Below is a small trained network, with its code and all its weights. Each question gives an input and a class and asks what happens when units are switched off, that is, made to give their printed mean instead of their output.

import numpy as np


def w(rows, s, z=0):
    codes = np.array(rows[::2]) - 128.0
    scale = np.full(codes.shape[1], s)
    scale[-1] = z or s
    return codes * scale


def norm(h):
    return h / np.sqrt((h * h).mean(-1, keepdims=True) + 1e-5)


def f(y):
    return y / 2 * (1 + np.tanh(0.7978845608 * (y + 0.044715 * y**3)))


def log_softmax(a):
    a = a - a.max(-1, keepdims=True)
    return a - np.log(np.exp(a).sum(-1, keepdims=True))


def net(x, mask):
    res = np.array(x, float).reshape(1, 3) / 4 @ E
    u = 0
    for l in range(3):
        y = f(norm(res) @ A[l][:, :-1].T + A[l][:, -1])
        res = res + np.where(mask[u : u + 11], y, B[l][:, -1]) @ B[l][:, :-1]
        u += 11
    return log_softmax(norm(res)[-1] @ U[:, :-1].T + U[:, -1])


A, B = {}, {}
E = w([
[58,116,202,141,126,159],'x0',
[19,241,65,113,118,189],'x1',
[188,170,156,2,254,208],'x2',
],0.0097)
A[0] = w([
[134,108,105,186,150,163,14],'0.n1',
[53,65,179,67,110,148,7],'0.n2',
[103,85,113,127,136,103,150],'0.n3',
[89,91,96,123,144,106,133],'0.n4',
[61,106,209,134,156,155,3],'0.n5',
[191,96,6,97,134,134,67],'0.n6',
[114,123,124,161,144,107,162],'0.n7',
[125,109,172,85,127,77,31],'0.n8',
[94,174,124,93,110,115,104],'0.n9',
[160,143,143,178,147,203,69],'0.n10',
[180,134,168,130,107,115,142],'0.n11',
],0.012,0.0027)
B[0] = w([
[120,136,161,61,55,118,103],'0.n1',
[187,221,132,152,123,115,185],'0.n2',
[129,122,116,163,84,177,158],'0.n3',
[138,126,112,144,88,163,145],'0.n4',
[193,254,142,147,113,122,217],'0.n5',
[194,230,126,154,128,122,253],'0.n6',
[145,135,110,152,70,178,162],'0.n7',
[112,105,118,151,186,166,145],'0.n8',
[158,74,111,200,198,192,211],'0.n9',
[120,116,136,127,210,82,135],'0.n10',
[106,117,93,168,156,204,186],'0.n11',
],0.015,0.0037)
A[1] = w([
[154,151,130,125,105,189,73],'1.n1',
[131,117,250,152,122,133,63],'1.n2',
[127,117,141,17,131,130,30],'1.n3',
[147,115,113,138,84,167,147],'1.n4',
[86,161,60,97,128,139,4],'1.n5',
[62,172,114,111,129,157,73],'1.n6',
[171,107,76,110,120,101,1],'1.n7',
[110,171,176,136,130,92,74],'1.n8',
[217,71,110,116,115,105,11],'1.n9',
[153,156,144,148,171,148,180],'1.n10',
[174,74,182,128,119,148,28],'1.n11',
],0.018,0.002)
B[1] = w([
[155,78,163,117,201,79,194],'1.n1',
[123,205,69,180,160,203,164],'1.n2',
[100,103,176,36,77,150,146],'1.n3',
[111,103,174,72,149,68,183],'1.n4',
[97,94,224,248,201,209,173],'1.n5',
[156,96,30,191,212,147,186],'1.n6',
[84,206,149,178,131,161,142],'1.n7',
[241,92,100,122,86,136,150],'1.n8',
[53,157,103,189,204,187,176],'1.n9',
[84,48,153,115,73,100,255],'1.n10',
[108,84,73,182,198,165,159],'1.n11',
],0.013,0.0094)
A[2] = w([
[189,237,149,163,127,151,68],'2.n1',
[103,141,147,130,123,192,109],'2.n2',
[133,109,132,117,131,35,168],'2.n3',
[95,129,107,165,26,99,120],'2.n4',
[139,136,153,8,154,156,118],'2.n5',
[135,186,131,166,133,140,151],'2.n6',
[117,201,70,114,150,106,135],'2.n7',
[153,199,175,161,157,126,141],'2.n8',
[113,129,123,128,80,118,4],'2.n9',
[102,52,151,95,134,151,124],'2.n10',
[186,89,157,89,73,91,201],'2.n11',
],0.018,0.0031)
B[2] = w([
[253,159,97,128,77,146,255],'2.n1',
[132,94,70,157,130,64,164],'2.n2',
[104,170,104,148,77,83,145],'2.n3',
[158,96,230,36,176,126,200],'2.n4',
[131,67,246,102,112,111,186],'2.n5',
[177,134,106,37,122,122,217],'2.n6',
[212,95,145,173,108,156,146],'2.n7',
[168,101,93,108,32,135,236],'2.n8',
[141,56,184,195,86,145,130],'2.n9',
[137,194,91,132,84,96,193],'2.n10',
[23,166,70,166,164,71,173],'2.n11',
],0.018,0.009)
U = w([
[252,122,111,106,90,131,187],'0',
[113,87,71,185,215,153,192],'1',
[104,85,235,71,142,77,180],'2',
[110,197,73,135,72,55,143],'3',
[70,191,130,98,104,199,16],'4',
[80,184,126,97,113,177,2],'5',
[95,176,140,99,129,194,6],'6',
],0.018,0.0061)

Each question gives the input, the list of numbers given to net, and the class t.
The units are the neurons (one row each of A and B). Each row of codes is followed by its name. A weight is (code - 128) times the scale printed after its matrix; where a second scale follows, it is the last column's (A, B and U).
mask holds one flag per neuron, layer by layer. A switched-off neuron (its flag False) gives its mean, the last column of its row in B, instead of its output. The means were averaged over made-up inputs and are rounded, as every weight is.
A unit's drop is (log p(t) with every unit on - log p(t) with that unit switched off) / (log p(t) with every unit on - log p(t) with every unit switched off).
The circuit of an input: a set's keep is (log p(t) with only the set's units on - log p(t) with every unit switched off) / (log p(t) with every unit on - log p(t) with every unit switched off). Starting from the 12 units with the biggest drops (on a tie, the unit counted first), units are removed one at a time, each time the one whose removal leaves the highest keep (on an exact tie, the one counted first), for as long as the keep stays at least 0.8.
units of the circuit, in order: the units of the circuit, biggest drop first
unit that matters most: the unit with the biggest drop
k most important neurons: the k neurons with the biggest drops, biggest first
top k neurons in layer l: the k neurons of layer l with the biggest drops, biggest first
drop of u: that unit's drop, to one decimal
input [3,1,-2], class 3: unit that matters most -> 2.n11
input [-3,-3,2], class 3: top 2 neurons in layer 2 -> (2.n3 2.n1)
input [0,-6,6], class 1: units of the circuit, in order -> (1.n11 1.n9)
input [6,0,-7], class 2: 3 most important neurons -> (2.n4 0.n6 1.n4)
input [-4,-5,-3], class 1: top 3 neurons in layer 0 -> (0.n5 0.n11 0.n2)
input [-3,7,8], class 2: units of the circuit, in order -> (1.n3 2.n5)
input [-2,3,-2], class 3: top 4 neurons in layer 1 -> (1.n4 1.n9 1.n2 1.n11)
input [-3,-1,-2], class 3: top 2 neurons in layer 2 -> (2.n11 2.n3)
input [-1,3,-3], class 3: 3 most important neurons -> (1.n4 2.n10 1.n9)
input [-3,-1,-3], class 3: top 4 neurons in layer 1 -> (1.n4 1.n2 1.n1 1.n5)
input [6,-3,8], class 2: 2 most important neurons -> (2.n5 1.n10)
input [-1,3,-2], class 3: 4 most important neurons -> (0.n9 2.n10 1.n4 1.n9)
input [-3,-3,-2], class 3: top 2 neurons in layer 1 -> (1.n4 1.n2)
input [6,8,-1], class 1: unit that matters most -> 1.n6
input [-1,3,4], class 2: 3 most important neurons -> (2.n5 0.n11 1.n3)
input [-7,4,8], class 2: top 2 neurons in layer 1 -> (1.n3 1.n10)
input [-3,3,2], class 3: top 3 neurons in layer 0 -> (0.n9 0.n11 0.n6)
input [-1,-3,7], class 2: drop of 2.n5 -> 0.4
input [-5,1,-7], class 2: drop of 2.n4 -> 0.3
input [-1,2,-8], class 2: most important neuron -> (2.n4)
